Here is a tiny trained network, its code and every weight. The questions are about switching its units off for an input and a target symbol, where a switched-off unit gives its printed mean instead of its output.

import numpy as np


def w(rows, s, z=0):
    codes = np.array(rows[::2]) - 128.0
    scale = np.full(codes.shape[1], s)
    scale[-1] = z or s
    return codes * scale


def softmax(a):
    e = np.exp(a - a.max(-1, keepdims=True))
    return e / e.sum(-1, keepdims=True)


def log_softmax(a):
    a = a - a.max(-1, keepdims=True)
    return a - np.log(np.exp(a).sum(-1, keepdims=True))


def net(x, mask):
    ids = ['Φηθμτω'.index(c) for c in x.split()]
    T = len(ids)
    res = E[ids] + P[:T]
    u = 0
    for l in range(3):
        r = res
        for j in range(2):
            rows = slice(4 * j, 4 * j + 4)
            q, k, v = (r @ M[l][rows].T for M in (Q, K, V))
            z = softmax(np.where(np.tri(T) > 0, q @ k.T / 4**0.5, -1e9)) @ v
            o = O[l][rows]
            res = res + np.where(mask[u + j], z, o[:, -1]) @ o[:, :-1]
        u += 2
    return log_softmax(res[-1] @ U[:, :-1].T + U[:, -1])


Q, K, V, O = {}, {}, {}, {}
E = w([
[185,125,227],'Φ',
[222,68,35],'η',
[142,106,134],'θ',
[73,83,19],'μ',
[37,9,166],'τ',
[121,193,121],'ω',
],0.015)
P = w([
[191,205,184],'0',
[130,99,1],'1',
[122,96,36],'2',
[110,93,51],'3',
[110,85,54],'4',
[110,94,60],'5',
[96,103,63],'6',
[93,94,71],'7',
[79,103,81],'8',
[76,105,78],'9',
[72,98,82],'10',
[103,91,70],'11',
],0.0079)
Q[0] = w([
[27,89,136],'0.h0',
[118,168,91],'0.h0',
[124,195,73],'0.h0',
[67,190,133],'0.h0',
[144,137,105],'0.h1',
[111,122,253],'0.h1',
[116,166,124],'0.h1',
[121,48,90],'0.h1',
],0.013)
K[0] = w([
[149,160,165],'0.h0',
[84,120,115],'0.h0',
[129,105,80],'0.h0',
[11,217,142],'0.h0',
[114,119,184],'0.h1',
[184,145,20],'0.h1',
[195,113,193],'0.h1',
[102,171,179],'0.h1',
],0.012)
V[0] = w([
[1,92,147],'0.h0',
[132,109,186],'0.h0',
[85,71,158],'0.h0',
[82,99,54],'0.h0',
[186,117,102],'0.h1',
[132,142,148],'0.h1',
[100,174,55],'0.h1',
[97,192,162],'0.h1',
],0.012)
O[0] = w([
[151,116,135,1],'0.h0',
[181,83,165,55],'0.h0',
[182,125,138,91],'0.h0',
[78,116,176,231],'0.h0',
[216,102,117,137],'0.h1',
[150,255,102,104],'0.h1',
[124,75,114,112],'0.h1',
[90,220,161,51],'0.h1',
],0.008,0.0077)
Q[1] = w([
[226,172,180],'1.h0',
[255,164,66],'1.h0',
[81,82,126],'1.h0',
[37,184,53],'1.h0',
[92,27,53],'1.h1',
[150,116,36],'1.h1',
[18,185,116],'1.h1',
[38,101,212],'1.h1',
],0.0074)
K[1] = w([
[112,139,135],'1.h0',
[93,172,10],'1.h0',
[157,119,214],'1.h0',
[115,122,203],'1.h0',
[181,113,131],'1.h1',
[154,157,136],'1.h1',
[103,120,244],'1.h1',
[119,48,162],'1.h1',
],0.011)
V[1] = w([
[254,120,211],'1.h0',
[175,149,54],'1.h0',
[66,125,55],'1.h0',
[157,116,234],'1.h0',
[50,128,133],'1.h1',
[179,166,146],'1.h1',
[45,212,152],'1.h1',
[189,222,83],'1.h1',
],0.0093)
O[1] = w([
[213,15,158,99],'1.h0',
[1,49,138,140],'1.h0',
[97,65,248,166],'1.h0',
[170,107,123,91],'1.h0',
[132,213,130,97],'1.h1',
[141,116,211,97],'1.h1',
[188,39,184,2],'1.h1',
[49,50,167,93],'1.h1',
],0.0063,0.0092)
Q[2] = w([
[118,166,82],'2.h0',
[195,91,250],'2.h0',
[111,143,156],'2.h0',
[180,105,119],'2.h0',
[64,133,80],'2.h1',
[88,111,159],'2.h1',
[127,165,70],'2.h1',
[56,119,119],'2.h1',
],0.014)
K[2] = w([
[147,107,208],'2.h0',
[151,170,2],'2.h0',
[101,109,118],'2.h0',
[124,70,126],'2.h0',
[121,44,206],'2.h1',
[210,182,143],'2.h1',
[170,111,138],'2.h1',
[152,115,160],'2.h1',
],0.014)
V[2] = w([
[232,131,186],'2.h0',
[79,64,232],'2.h0',
[5,232,44],'2.h0',
[81,101,144],'2.h0',
[196,178,96],'2.h1',
[116,136,236],'2.h1',
[168,26,154],'2.h1',
[125,2,78],'2.h1',
],0.0085)
O[2] = w([
[144,159,150,57],'2.h0',
[117,107,183,178],'2.h0',
[131,45,57,155],'2.h0',
[181,109,115,168],'2.h0',
[254,238,94,96],'2.h1',
[34,179,53,78],'2.h1',
[160,54,155,192],'2.h1',
[217,38,171,247],'2.h1',
],0.0075,0.014)
U = w([
[255,152,147,149],'Φ',
[32,129,198,150],'η',
[140,92,227,17],'θ',
[159,122,15,116],'μ',
[239,29,103,36],'τ',
[128,116,211,255],'ω',
],0.0038,0.0048)

Each question gives the input, a string of symbols that net reads in full, and the target symbol t.
The units are the heads (4 rows each of Q, K, V and O). Each row of codes is followed by its name. A weight is (code - 128) times the scale printed after its matrix; where a second scale follows, it is the last column's (O and U).
mask holds one flag per head, layer by layer. A switched-off head (its flag False) gives its mean, the last column of its rows in O, instead of its output. The means were averaged over made-up inputs and are rounded, as every weight is.
A unit's drop is (log p(t) with every unit on - log p(t) with that unit switched off) / (log p(t) with every unit on - log p(t) with every unit switched off).
The circuit of an input: a set's keep is (log p(t) with only the set's units on - log p(t) with every unit switched off) / (log p(t) with every unit on - log p(t) with every unit switched off). Starting from all 6 units, units are removed one at a time, each time the one whose removal leaves the highest keep (on an exact tie, the one counted first), for as long as the keep stays at least 0.8.
circuit, biggest first: the units of the circuit, biggest drop first
most important unit: the unit with the biggest drop
which heads matter: for each layer, one digit per head in row order, 1 if its drop is at least 0.15 and else 0, layers parted by /
drop when u is switched off: that unit's drop, to one decimal
input ω η μ ω ω θ η, target η: circuit, biggest first => (2.h1 0.h1 1.h0)
input μ μ Φ, target μ: most important unit => 1.h0
input τ η ω η θ ω θ, target Φ: circuit, biggest first => (1.h0 0.h0 2.h1 2.h0)
input ω η ω τ θ τ η τ η μ η Φ, target μ: circuit, biggest first => (2.h0 2.h1 0.h1)
input η ω τ η ω μ η μ η η ω ω, target τ: which heads matter => 01 / 10 / 11
input η τ η τ η τ η η η τ, target τ: circuit, biggest first => (0.h1 2.h1 1.h0)
input η η Φ ω η η τ Φ, target τ: which heads matter => 01 / 00 / 10
input μ η η η, target μ: which heads matter => 10 / 11 / 11
input τ θ τ ω η μ η η η η τ η, target Φ: which heads matter => 10 / 11 / 11
input ω θ ω τ ω ω η η τ μ τ η, target η: which heads matter => 01 / 11 / 01
input μ η τ τ θ, target μ: which heads matter => 00 / 11 / 11
input ω η τ η τ η μ, target η: which heads matter => 01 / 11 / 01
input ω η η τ, target η: which heads matter => 11 / 11 / 01
input ω ω τ, target η: most important unit => 2.h1
input θ ω μ η, target ω: which heads matter => 10 / 11 / 10
input ω τ τ ω, target η: drop when 1.h0 is switched off => 0.7
input θ ω η, target ω: drop when 0.h1 is switched off => 0.1
input μ η η τ τ η η ω η, target μ: drop when 1.h1 is switched off => 0.7
